Below is a small trained network, with its code and all its weights. Each question gives an input and a target symbol and asks what happens when units are switched off, that is, made to give their printed mean instead of their output.

import numpy as np


def w(rows, s, z=0):
    codes = np.array(rows[::2]) - 128.0
    scale = np.full(codes.shape[1], s)
    scale[-1] = z or s
    return codes * scale


def norm(h):
    return h / np.sqrt((h * h).mean(-1, keepdims=True) + 1e-5)


def f(y):
    return y / 2 * (1 + np.tanh(0.7978845608 * (y + 0.044715 * y**3)))


def softmax(a):
    e = np.exp(a - a.max(-1, keepdims=True))
    return e / e.sum(-1, keepdims=True)


def log_softmax(a):
    a = a - a.max(-1, keepdims=True)
    return a - np.log(np.exp(a).sum(-1, keepdims=True))


def net(x, mask):
    ids = ['αβγεζηθλμξπσφψω'.index(c) for c in x.split()]
    T = len(ids)
    res = E[ids] + P[:T]
    u = 0
    for l in range(2):
        r = norm(res)
        for j in range(2):
            rows = slice(2 * j, 2 * j + 2)
            q, k, v = (r @ M[l][rows].T for M in (Q, K, V))
            z = softmax(np.where(np.tri(T) > 0, q @ k.T / 2**0.5, -1e9)) @ v
            o = O[l][rows]
            res = res + np.where(mask[u + j], z, o[:, -1]) @ o[:, :-1]
        u += 2
        y = f(norm(res) @ A[l][:, :-1].T + A[l][:, -1])
        res = res + np.where(mask[u : u + 8], y, B[l][:, -1]) @ B[l][:, :-1]
        u += 8
    return log_softmax(norm(res)[-1] @ U[:, :-1].T + U[:, -1])


Q, K, V, O, A, B = {}, {}, {}, {}, {}, {}
E = w([
[107,68,66,126,76],'α',
[101,65,184,135,152],'β',
[126,135,102,116,47],'γ',
[133,168,192,142,115],'ε',
[114,185,134,127,140],'ζ',
[173,115,116,143,110],'η',
[106,140,81,118,176],'θ',
[111,153,153,194,156],'λ',
[178,181,99,129,114],'μ',
[251,112,84,135,138],'ξ',
[183,159,81,135,117],'π',
[137,36,133,133,119],'σ',
[127,118,72,100,146],'φ',
[113,13,122,123,150],'ψ',
[123,62,156,148,69],'ω',
],0.027)
P = w([
[165,249,66,74,229],'0',
[144,187,6,238,31],'1',
[121,206,129,11,171],'2',
[75,53,66,236,71],'3',
[148,104,112,47,146],'4',
[72,58,54,250,73],'5',
[203,168,46,84,190],'6',
[46,20,71,225,57],'7',
[194,102,64,78,133],'8',
[47,80,59,241,37],'9',
[161,163,181,2,78],'10',
],0.0048)
Q[0] = w([
[179,93,177,92,150],'L0H1',
[13,156,1,195,89],'L0H1',
[204,85,38,186,166],'L0H2',
[94,111,242,122,154],'L0H2',
],0.0069)
K[0] = w([
[150,254,147,120,165],'L0H1',
[127,167,82,182,230],'L0H1',
[124,181,99,51,81],'L0H2',
[236,147,189,43,56],'L0H2',
],0.0064)
V[0] = w([
[219,61,29,134,123],'L0H1',
[86,193,253,15,139],'L0H1',
[68,207,57,67,100],'L0H2',
[127,60,192,73,167],'L0H2',
],0.0059)
O[0] = w([
[194,112,71,57,98,208],'L0H1',
[221,147,101,64,36,2],'L0H1',
[2,151,60,110,182,185],'L0H2',
[35,167,75,119,163,39],'L0H2',
],0.0069,0.0046)
A[0] = w([
[138,140,113,65,66,198],'L0N1',
[127,153,116,167,172,161],'L0N2',
[184,113,78,66,115,144],'L0N3',
[116,219,62,109,114,109],'L0N4',
[149,74,132,2,139,90],'L0N5',
[187,151,146,248,152,5],'L0N6',
[55,234,106,204,145,70],'L0N7',
[192,178,152,110,132,211],'L0N8',
],0.0098,0.0028)
B[0] = w([
[186,95,162,135,214,234],'L0N1',
[70,144,96,73,77,183],'L0N2',
[233,141,61,116,152,245],'L0N3',
[165,59,164,3,148,249],'L0N4',
[236,36,59,195,135,170],'L0N5',
[204,77,113,160,18,198],'L0N6',
[155,30,98,211,154,254],'L0N7',
[64,151,171,92,163,184],'L0N8',
],0.0061,0.0038)
Q[1] = w([
[161,211,135,125,74],'L1H1',
[188,97,142,170,96],'L1H1',
[218,203,170,134,107],'L1H2',
[122,69,1,148,171],'L1H2',
],0.0071)
K[1] = w([
[117,116,255,175,69],'L1H1',
[118,138,113,84,113],'L1H1',
[108,30,94,85,145],'L1H2',
[190,92,130,122,146],'L1H2',
],0.009)
V[1] = w([
[205,175,172,66,154],'L1H1',
[62,165,101,149,178],'L1H1',
[134,158,78,215,221],'L1H2',
[153,26,100,42,2],'L1H2',
],0.0071)
O[1] = w([
[105,140,128,113,84,123],'L1H1',
[126,200,142,81,138,76],'L1H1',
[142,137,110,255,116,134],'L1H2',
[96,172,132,92,51,255],'L1H2',
],0.0059)
A[1] = w([
[100,160,112,149,68,190],'L1N1',
[227,156,187,75,97,91],'L1N2',
[162,65,151,101,129,162],'L1N3',
[186,220,105,106,95,231],'L1N4',
[39,51,158,164,102,107],'L1N5',
[196,110,167,66,155,176],'L1N6',
[78,88,66,146,47,6],'L1N7',
[11,103,169,110,150,222],'L1N8',
],0.012,0.0023)
B[1] = w([
[79,105,203,69,202,166],'L1N1',
[104,106,141,160,50,210],'L1N2',
[137,238,69,110,136,210],'L1N3',
[72,108,255,131,141,213],'L1N4',
[219,134,194,91,79,249],'L1N5',
[110,168,125,130,138,208],'L1N6',
[149,55,167,119,176,255],'L1N7',
[119,162,165,162,192,177],'L1N8',
],0.0097,0.0061)
U = w([
[148,128,94,92,151,92],'α',
[162,187,151,107,112,125],'β',
[76,29,233,53,155,110],'γ',
[78,138,99,127,145,208],'ε',
[208,159,117,157,133,29],'ζ',
[44,126,180,168,117,146],'η',
[80,113,171,135,219,250],'θ',
[132,79,172,244,113,181],'λ',
[159,90,178,110,77,44],'μ',
[190,137,101,185,71,90],'ξ',
[78,123,109,96,39,200],'π',
[144,89,119,124,145,93],'σ',
[105,53,110,99,146,159],'φ',
[163,121,95,143,112,85],'ψ',
[164,134,202,122,178,3],'ω',
],0.011,0.0047)

Each question gives the input, a string of symbols that net reads in full, and the target symbol t.
The units are the heads (2 rows each of Q, K, V and O) and the neurons (one row each of A and B). Each row of codes is followed by its name. A weight is (code - 128) times the scale printed after its matrix; where a second scale follows, it is the last column's (O, A, B and U).
mask holds one flag per unit, layer by layer, with each layer's heads first. A switched-off unit (its flag False) gives its mean, the last column of its rows in O or B, instead of its output. The means were averaged over made-up inputs and are rounded, as every weight is.
A unit's drop is (log p(t) with every unit on - log p(t) with that unit switched off) / (log p(t) with every unit on - log p(t) with every unit switched off).
The circuit of an input: a set's keep is (log p(t) with only the set's units on - log p(t) with every unit switched off) / (log p(t) with every unit on - log p(t) with every unit switched off). Starting from the 12 units with the biggest drops (on a tie, the unit counted first), units are removed one at a time, each time the one whose removal leaves the highest keep (on an exact tie, the one counted first), for as long as the keep stays at least 0.8.
units of the circuit, in order: the units of the circuit, biggest drop first
most important unit: the unit with the biggest drop
k most important neurons: the k neurons with the biggest drops, biggest first
k most important neurons of layer l: the k neurons of layer l with the biggest drops, biggest first
which heads matter: for each layer, one digit per head in row order, 1 if its drop is at least 0.15 and else 0, layers parted by /
drop when u is switched off: that unit's drop, to one decimal
input α γ γ α ε γ α ψ η π, target γ: 2 most important neurons -> L1N4, L0N5
input λ ζ λ ψ, target λ: most important unit -> L1H2
input β γ ω μ γ β γ γ ω ζ, target γ: 2 most important neurons of layer 1 -> L1N7, L1N1
input λ ψ γ ξ α γ λ φ λ π ζ, target θ: 2 most important neurons -> L0N8, L1N5
input β ψ γ η, target γ: which heads matter -> 01 / 01
input γ ω γ ω β β γ α, target γ: units of the circuit, in order -> L1N7, L1N1, L1H2
input ω ξ ψ γ, target γ: units of the circuit, in order -> L1N1, L1N7
input γ π λ, target λ: 2 most important neurons -> L0N7, L1N4
input π ζ λ, target λ: units of the circuit, in order -> L0N7, L0N6
input ψ π σ γ π α γ π ζ η, target γ: which heads matter -> 00 / 01
input θ θ γ λ φ ζ ω λ π, target β: 2 most important neurons -> L1N7, L1N4
input μ θ ψ λ π ζ α ζ, target λ: which heads matter -> 10 / 01
input ω π ω μ σ ψ γ ζ η ζ, target γ: 3 most important neurons -> L0N1, L0N2, L1N7
input ξ λ β π, target λ: 2 most important neurons -> L1N4, L1N5
input ε ψ ψ π η, target ξ: most important neuron -> L0N5
input α φ ω λ γ π, target γ: 3 most important neurons of layer 0 -> L0N1, L0N5, L0N2
input φ η ξ μ θ λ α π γ α, target γ: 3 most important neurons of layer 1 -> L1N7, L1N1, L1N5
input γ γ γ λ λ ζ, target λ: 2 most important neurons -> L0N7, L1N4
input γ α η η θ λ λ θ ζ, target θ: 2 most important neurons of layer 0 -> L0N3, L0N8
input μ η σ α γ λ γ ε λ γ, target γ: most important unit -> L1N1
input β λ ζ π, target λ: drop when L1N5 is switched off -> 0.5
input γ λ ε ζ η, target ξ: drop when L0H1 is switched off -> -0.1
